Where the symbols take the units:
Z23: &>Z784, ^>Z592, +>Z238
Z272: &>Z752, ^>Z786, +>Z918
Z116: &>Z943, ^>Z302, +>Z802
Z321: &>Z508, ^>Z439, +>Z537
Z245: &>Z802, ^>Z64, +>Z572
Z634: &>Z109, ^>Z609, +>Z418
Z705: &>Z592, ^>Z784, +>Z109
Z918: &>Z272, ^>Z475, +>Z769
Z456: &>Z439, ^>Z508, +>Z363
Z109: &>Z705, ^>Z565, +>Z634
Z145: &>Z786, ^>Z752, +>Z378
Z482: &>Z769, ^>Z408, +>Z943
Z567: &>Z572, ^>Z115, +>Z95
Z615: &>Z378, ^>Z824, +>Z854
Z95: &>Z567, ^>Z537, +>Z439
Z565: &>Z609, ^>Z109, +>Z784
Z475: &>Z368, ^>Z918, +>Z786
Z418: &>Z634, ^>Z761, +>Z953
Z363: &>Z456, ^>Z10, +>Z716
Z609: &>Z761, ^>Z634, +>Z565
Z153: &>Z854, ^>Z953, +>Z761
Z824: &>Z184, ^>Z615, +>Z939
Z197: &>Z64, ^>Z802, +>Z302
Z784: &>Z565, ^>Z705, +>Z23
Z408: &>Z226, ^>Z482, +>Z368
Z184: &>Z953, ^>Z854, +>Z824
Z592: &>Z716, ^>Z23, +>Z705
Z115: &>Z537, ^>Z567, +>Z356
Z802: &>Z116, ^>Z197, +>Z245
Z356: &>Z115, ^>Z572, +>Z64
Z302: &>Z197, ^>Z116, +>Z226
Z572: &>Z245, ^>Z356, +>Z567
Z854: &>Z615, ^>Z184, +>Z153
Z943: &>Z482, ^>Z226, +>Z116
Z10: &>Z238, ^>Z363, +>Z508
Z508: &>Z10, ^>Z456, +>Z321
Z368: &>Z408, ^>Z769, +>Z475
Z953: &>Z418, ^>Z153, +>Z184
Z439: &>Z95, ^>Z321, +>Z456
Z769: &>Z918, ^>Z368, +>Z482
Z537: &>Z321, ^>Z95, +>Z115
Z226: &>Z302, ^>Z943, +>Z408
Z378: &>Z145, ^>Z939, +>Z615
Z238: &>Z23, ^>Z716, +>Z10
Z716: &>Z363, ^>Z238, +>Z592
Z786: &>Z475, ^>Z272, +>Z145
Z761: &>Z153, ^>Z418, +>Z609
Z64: &>Z356, ^>Z245, +>Z197
Z939: &>Z824, ^>Z378, +>Z752
Z752: &>Z939, ^>Z145, +>Z272

In the rows, 51 means zero.

The rows follow the links: the fewer symbols apart two units are, the more alike their rows tend to be.

Each row is also shifted at random along 3 hidden directions that mean nothing.

Known rows, each with its unit:
52 55 77 47 59 42 64 49 41 42 72 51 61 58 53 55 41 73 67 55 73 80 52 70 60 33 31 36 50 54 37 71 67 65 43 40 57 46 42 40 55 55 39 49 58 61 53 56 72 51 40 25 55 18 55 | Z408
58 38 33 56 42 71 67 47 61 39 37 59 39 72 47 50 26 60 53 75 67 65 35 40 56 54 69 53 50 75 56 49 55 65 71 34 60 40 60 51 54 25 33 53 29 37 47 42 85 51 57 51 38 65 79 | Z10
47 37 49 50 47 43 50 41 45 60 24 39 45 38 42 46 77 41 42 73 26 57 49 50 48 43 50 23 60 63 49 36 67 53 59 61 32 61 59 52 40 59 69 52 55 22 52 44 39 64 58 64 58 42 53 | Z592
36 56 82 59 51 40 49 62 42 37 51 57 56 56 56 48 62 32 47 31 60 50 34 72 68 58 51 48 32 42 43 63 43 24 54 44 58 71 75 37 49 31 50 48 45 65 64 60 51 48 56 53 61 47 51 | Z609
47 59 71 57 52 41 56 46 53 41 43 75 66 54 49 47 34 51 40 25 57 47 28 69 59 50 51 62 35 50 44 62 57 39 48 31 69 74 66 47 52 24 63 45 37 55 80 66 71 32 60 52 58 68 48 | Z953
59 57 71 54 61 46 52 71 34 23 77 46 56 53 51 55 43 62 57 58 75 77 80 49 80 60 35 40 37 59 46 74 56 60 50 31 63 48 38 32 45 61 32 41 56 62 35 60 71 70 31 24 61 32 66 | Z95
49 51 56 53 51 71 65 52 56 48 62 67 29 67 46 67 37 51 48 46 55 39 39 58 72 59 75 77 60 52 44 48 34 50 61 50 63 41 62 27 67 32 48 39 49 74 49 40 47 58 60 42 45 55 73 | Z939
46 61 42 52 50 47 34 60 63 58 58 44 59 44 70 50 55 44 58 24 56 32 52 50 29 45 39 55 47 25 51 44 44 29 36 52 47 51 45 66 56 70 38 65 62 77 49 51 43 35 45 51 53 57 27 | Z64
54 46 70 56 58 52 57 47 40 31 51 46 47 57 44 48 61 59 49 71 51 82 60 51 74 52 46 23 59 69 45 55 72 62 61 31 50 51 46 31 45 65 54 45 52 39 38 43 75 76 37 31 60 36 77 | Z456
56 45 71 48 61 46 67 47 38 40 72 54 52 52 49 57 43 71 63 70 65 84 60 61 63 39 38 37 54 56 44 66 64 73 49 48 51 39 42 40 57 50 45 51 55 51 43 57 64 61 41 28 49 19 60 | Z368
55 40 27 43 42 66 57 42 66 74 39 41 40 57 64 48 58 59 58 63 40 48 39 40 23 34 56 47 74 49 49 24 63 48 58 46 35 38 51 58 60 62 55 67 57 44 44 33 48 50 60 54 45 52 47 | Z769
39 60 72 62 58 50 46 41 51 48 65 70 35 65 36 58 58 39 50 34 48 30 31 82 70 67 68 78 53 43 57 70 20 39 50 78 57 48 61 41 58 21 53 35 52 65 65 52 37 46 68 62 32 44 57 | Z565
47 66 68 50 59 39 45 57 52 46 76 54 61 54 61 54 52 55 64 29 71 52 56 67 49 48 34 57 46 28 50 68 45 39 35 54 58 47 44 56 56 60 34 52 65 83 50 55 55 41 40 38 47 36 32 | Z302
52 69 52 56 56 48 40 53 67 31 56 56 72 64 65 35 45 58 63 20 71 60 42 61 32 44 36 41 46 32 60 53 68 27 43 22 62 53 47 76 36 67 38 62 57 61 55 50 94 25 33 37 43 70 33 | Z197
45 52 73 62 47 53 59 59 49 20 56 63 50 75 60 50 40 49 52 48 84 70 34 63 70 63 59 45 34 59 56 67 44 37 69 37 71 55 68 41 43 21 22 55 39 53 60 51 87 45 56 45 50 49 72 | Z784
56 44 44 43 55 54 53 41 41 59 56 43 46 45 30 55 50 64 50 82 35 60 74 40 62 50 50 49 59 69 55 56 54 84 50 71 42 40 35 45 45 61 64 42 58 32 40 51 36 70 46 53 47 35 63 | Z786

Where do the symbols, taken in turn from left to right, take each start?
Answers are names.
52 61 71 49 68 42 45 64 33 38 82 52 62 46 51 60 41 64 57 45 64 59 74 56 71 57 34 59 39 46 48 76 43 63 33 50 63 45 34 41 53 58 43 39 58 76 43 65 51 60 32 31 56 34 51
^ ^ -> Z567
54 51 75 52 65 51 61 47 40 38 66 56 52 52 42 57 52 64 51 67 43 69 62 59 73 42 45 39 64 63 37 56 69 69 52 37 55 48 46 27 54 64 60 41 60 57 42 50 64 73 36 28 58 38 73
& & -> Z567
52 57 30 49 49 53 41 49 70 68 46 50 62 45 61 46 53 50 49 29 44 27 48 45 22 42 50 58 62 33 53 32 51 36 38 47 45 52 47 69 58 71 58 61 61 62 51 45 43 37 46 54 50 74 29
+ + -> Z197
45 54 67 53 49 33 52 59 46 36 38 57 68 50 60 44 40 40 39 29 61 58 34 60 49 52 42 47 21 48 45 61 55 31 53 36 55 79 70 57 42 31 56 55 33 52 78 74 65 32 60 55 67 63 39
+ + ^ + -> Z153
50 67 67 55 66 47 43 50 51 36 81 62 55 63 48 54 43 64 75 39 69 62 53 73 55 58 41 58 59 40 66 78 41 50 46 55 64 33 36 56 45 52 34 48 63 66 45 50 69 42 41 41 28 37 47
^ + + -> Z802
57 45 38 45 54 50 46 54 36 57 44 30 47 37 42 54 59 54 48 82 35 53 82 25 61 57 49 43 52 66 55 58 46 74 51 71 37 44 34 44 42 66 56 50 54 28 33 57 27 72 48 59 57 41 56
& ^ ^ -> Z786
60 42 20 52 41 57 47 37 80 55 28 50 59 64 55 37 51 65 62 48 53 57 36 43 14 42 52 37 67 50 69 30 76 45 55 28 46 44 50 86 38 67 49 71 48 25 52 33 93 30 41 55 34 78 42
+ & -> Z482
54 44 10 51 37 68 39 63 66 63 34 38 49 53 65 46 44 47 51 53 58 43 55 20 24 55 58 55 52 48 61 32 48 50 55 43 43 42 44 70 47 61 41 66 43 44 38 44 53 43 44 59 49 82 48
& & & -> Z10
46 47 46 53 50 56 45 53 38 58 46 32 31 43 42 53 79 43 45 77 26 52 66 42 57 62 65 42 63 59 58 44 43 56 63 79 30 42 46 44 43 63 57 41 57 29 34 38 23 78 56 60 49 37 61
& + ^ -> Z238
38 60 71 60 48 39 35 71 41 29 45 48 55 54 62 44 68 27 37 31 62 49 52 54 61 71 43 38 25 43 51 61 38 21 54 44 52 77 66 52 36 44 39 48 44 55 55 60 56 52 53 56 63 57 39
& ^ + -> Z184
60 45 -1 52 39 81 36 57 72 55 36 48 38 63 53 49 33 50 52 63 49 37 58 14 34 79 70 72 60 60 85 36 30 64 67 54 56 27 38 72 36 50 30 57 33 25 28 29 66 48 52 70 26 96 62
^ ^ ^ -> Z439
60 37 21 51 39 72 61 56 63 47 32 49 43 68 60 48 31 58 49 76 64 65 46 21 46 58 67 54 53 70 61 39 53 65 69 34 56 41 52 55 44 43 28 62 31 32 40 39 78 49 53 52 46 75 71
^ + -> Z363
57 50 42 54 51 45 34 46 46 61 26 41 53 27 42 46 66 44 33 59 21 40 63 36 45 50 47 41 54 57 51 39 64 56 44 54 38 65 48 55 41 71 82 51 51 29 51 57 33 63 47 65 64 61 45
+ & ^ -> Z824
58 44 32 53 49 51 38 48 43 56 29 38 51 34 33 49 62 49 40 69 24 49 74 33 52 64 51 45 52 66 63 47 57 68 49 60 40 49 36 55 35 68 65 47 51 20 38 54 42 68 43 68 52 65 53
+ ^ ^ -> Z615
51 45 43 46 47 75 69 44 59 69 59 47 26 60 61 61 53 52 53 72 52 40 46 39 51 40 74 60 72 47 33 26 44 55 63 54 40 33 59 30 81 47 49 50 55 69 36 30 30 68 65 40 56 41 66
+ ^ -> Z475
